Below is a small trained network, with its code and all its weights. Each question gives an input and a class and asks what happens when units are switched off, that is, made to give their printed mean instead of their output.

import numpy as np


def w(rows, s, z=0):
    codes = np.array(rows[::2]) - 128.0
    scale = np.full(codes.shape[1], s)
    scale[-1] = z or s
    return codes * scale


def norm(h):
    return h / np.sqrt((h * h).mean(-1, keepdims=True) + 1e-5)


def f(y):
    return y / 2 * (1 + np.tanh(0.7978845608 * (y + 0.044715 * y**3)))


def log_softmax(a):
    a = a - a.max(-1, keepdims=True)
    return a - np.log(np.exp(a).sum(-1, keepdims=True))


def net(x, mask):
    res = np.array(x, float).reshape(1, 4) / 4 @ E
    u = 0
    for l in range(4):
        y = f(norm(res) @ A[l][:, :-1].T + A[l][:, -1])
        res = res + np.where(mask[u : u + 9], y, B[l][:, -1]) @ B[l][:, :-1]
        u += 9
    return log_softmax(norm(res)[-1] @ U[:, :-1].T + U[:, -1])


A, B = {}, {}
E = w([
[26,181,170,108],'x0',
[35,1,113,224],'x1',
[129,86,130,46],'x2',
[87,155,8,125],'x3',
],0.0068)
A[0] = w([
[8,156,179,61,7],'0.n0',
[106,115,218,145,48],'0.n1',
[45,205,169,147,96],'0.n2',
[142,206,124,254,86],'0.n3',
[125,211,115,119,50],'0.n4',
[53,96,72,157,122],'0.n5',
[100,75,128,33,1],'0.n6',
[105,113,80,76,68],'0.n7',
[120,128,63,149,152],'0.n8',
],0.012,0.0034)
B[0] = w([
[186,93,90,155,223],'0.n0',
[128,113,186,156,173],'0.n1',
[191,90,87,102,221],'0.n2',
[129,54,139,8,218],'0.n3',
[108,171,133,118,179],'0.n4',
[98,169,132,128,254],'0.n5',
[109,89,148,50,153],'0.n6',
[105,115,117,65,152],'0.n7',
[112,151,60,107,189],'0.n8',
],0.017,0.0046)
A[1] = w([
[71,189,77,174,98],'1.n0',
[78,52,160,106,115],'1.n1',
[178,24,126,204,83],'1.n2',
[129,79,170,86,84],'1.n3',
[2,85,159,229,26],'1.n4',
[211,155,107,214,103],'1.n5',
[151,242,207,132,20],'1.n6',
[115,243,156,63,4],'1.n7',
[87,161,127,197,51],'1.n8',
],0.0087,0.0042)
B[1] = w([
[102,60,103,153,165],'1.n0',
[26,200,153,33,214],'1.n1',
[115,168,39,143,251],'1.n2',
[94,143,82,62,184],'1.n3',
[54,255,135,177,203],'1.n4',
[223,80,111,92,144],'1.n5',
[29,140,76,196,139],'1.n6',
[95,203,156,201,164],'1.n7',
[171,222,163,85,95],'1.n8',
],0.0065,0.0025)
A[2] = w([
[163,179,124,183,78],'2.n0',
[186,91,88,154,36],'2.n1',
[128,73,236,87,168],'2.n2',
[177,97,220,148,48],'2.n3',
[176,51,73,96,185],'2.n4',
[111,98,139,84,4],'2.n5',
[13,4,91,189,224],'2.n6',
[154,116,234,163,123],'2.n7',
[201,184,134,93,187],'2.n8',
],0.013,0.0038)
B[2] = w([
[87,134,140,117,130],'2.n0',
[183,137,70,169,148],'2.n1',
[89,73,138,101,193],'2.n2',
[88,54,129,188,155],'2.n3',
[207,132,188,152,244],'2.n4',
[116,147,121,72,133],'2.n5',
[201,224,227,94,254],'2.n6',
[1,63,45,186,159],'2.n7',
[64,186,215,163,207],'2.n8',
],0.0083,0.0086)
A[3] = w([
[95,142,210,89,242],'3.n0',
[162,133,147,97,56],'3.n1',
[108,156,146,179,67],'3.n2',
[114,83,164,46,109],'3.n3',
[146,136,101,93,84],'3.n4',
[160,137,69,149,2],'3.n5',
[122,160,1,90,23],'3.n6',
[231,155,94,172,132],'3.n7',
[99,169,25,91,39],'3.n8',
],0.013,0.0028)
B[3] = w([
[170,166,61,151,254],'3.n0',
[139,146,61,152,156],'3.n1',
[117,201,113,30,139],'3.n2',
[114,167,38,1,197],'3.n3',
[145,102,75,163,148],'3.n4',
[176,108,105,127,128],'3.n5',
[86,31,183,177,170],'3.n6',
[177,115,154,181,207],'3.n7',
[61,21,154,211,166],'3.n8',
],0.0085,0.0077)
U = w([
[112,251,151,145,69],'0',
[164,90,91,13,250],'1',
[237,99,129,159,254],'2',
[61,26,126,169,3],'3',
],0.016,0.00088)

Each question gives the input, the list of numbers given to net, and the class t.
The units are the neurons (one row each of A and B). Each row of codes is followed by its name. A weight is (code - 128) times the scale printed after its matrix; where a second scale follows, it is the last column's (A, B and U).
mask holds one flag per neuron, layer by layer. A switched-off neuron (its flag False) gives its mean, the last column of its row in B, instead of its output. The means were averaged over made-up inputs and are rounded, as every weight is.
A unit's drop is (log p(t) with every unit on - log p(t) with that unit switched off) / (log p(t) with every unit on - log p(t) with every unit switched off).
The circuit of an input: a set's keep is (log p(t) with only the set's units on - log p(t) with every unit switched off) / (log p(t) with every unit on - log p(t) with every unit switched off). Starting from the 12 units with the biggest drops (on a tie, the unit counted first), units are removed one at a time, each time the one whose removal leaves the highest keep (on an exact tie, the one counted first), for as long as the keep stays at least 0.8.
circuit, biggest first: the units of the circuit, biggest drop first
unit that matters most: the unit with the biggest drop
top k neurons: the k neurons with the biggest drops, biggest first
k most important neurons of layer l: the k neurons of layer l with the biggest drops, biggest first
input [1,1,-5,-5], class 1: circuit, biggest first => [0.n3]
input [3,3,5,6], class 3: 3 most important neurons of layer 0 => [0.n5 0.n8 0.n3]
input [-7,-8,3,8], class 0: circuit, biggest first => [2.n8 0.n3]
input [8,-5,-7,1], class 2: top 2 neurons => [0.n2 0.n0]
input [0,7,-8,-6], class 1: circuit, biggest first => [0.n3 3.n3]
input [5,-2,-2,5], class 2: top 3 neurons => [0.n2 0.n0 2.n4]
input [5,3,-5,-5], class 1: 2 most important neurons of layer 0 => [0.n3 0.n1]
input [8,-6,2,7], class 2: top 3 neurons => [0.n0 0.n2 0.n5]
input [8,-3,-5,3], class 2: circuit, biggest first => [0.n2 0.n0]
input [-7,-4,4,2], class 2: top 2 neurons => [0.n5 0.n3]
input [3,-2,-5,-6], class 3: 2 most important neurons of layer 0 => [0.n1 0.n8]
input [7,-3,6,-8], class 3: top 2 neurons => [0.n1 0.n3]
input [-8,-3,-8,2], class 1: top 2 neurons => [0.n3 0.n0]
input [8,4,6,-6], class 2: circuit, biggest first => [0.n0]
input [7,-2,-6,6], class 2: top 2 neurons => [0.n2 0.n0]
input [7,2,0,7], class 2: top 3 neurons => [0.n0 0.n2 2.n4]
input [2,2,-3,5], class 3: top 4 neurons => [0.n8 0.n5 3.n8 3.n6]
input [8,1,-8,8], class 1: top 2 neurons => [0.n3 0.n2]
input [-3,-1,5,-6], class 3: 2 most important neurons of layer 0 => [0.n3 0.n8]
input [-3,5,-6,4], class 1: top 3 neurons => [0.n3 2.n6 2.n8]
input [-2,4,3,8], class 3: unit that matters most => 0.n8
input [-7,-7,0,-6], class 0: 2 most important neurons of layer 2 => [2.n8 2.n7]
input [7,-5,4,7], class 2: 2 most important neurons of layer 0 => [0.n0 0.n2]
input [8,8,5,-6], class 0: top 2 neurons => [2.n6 0.n3]
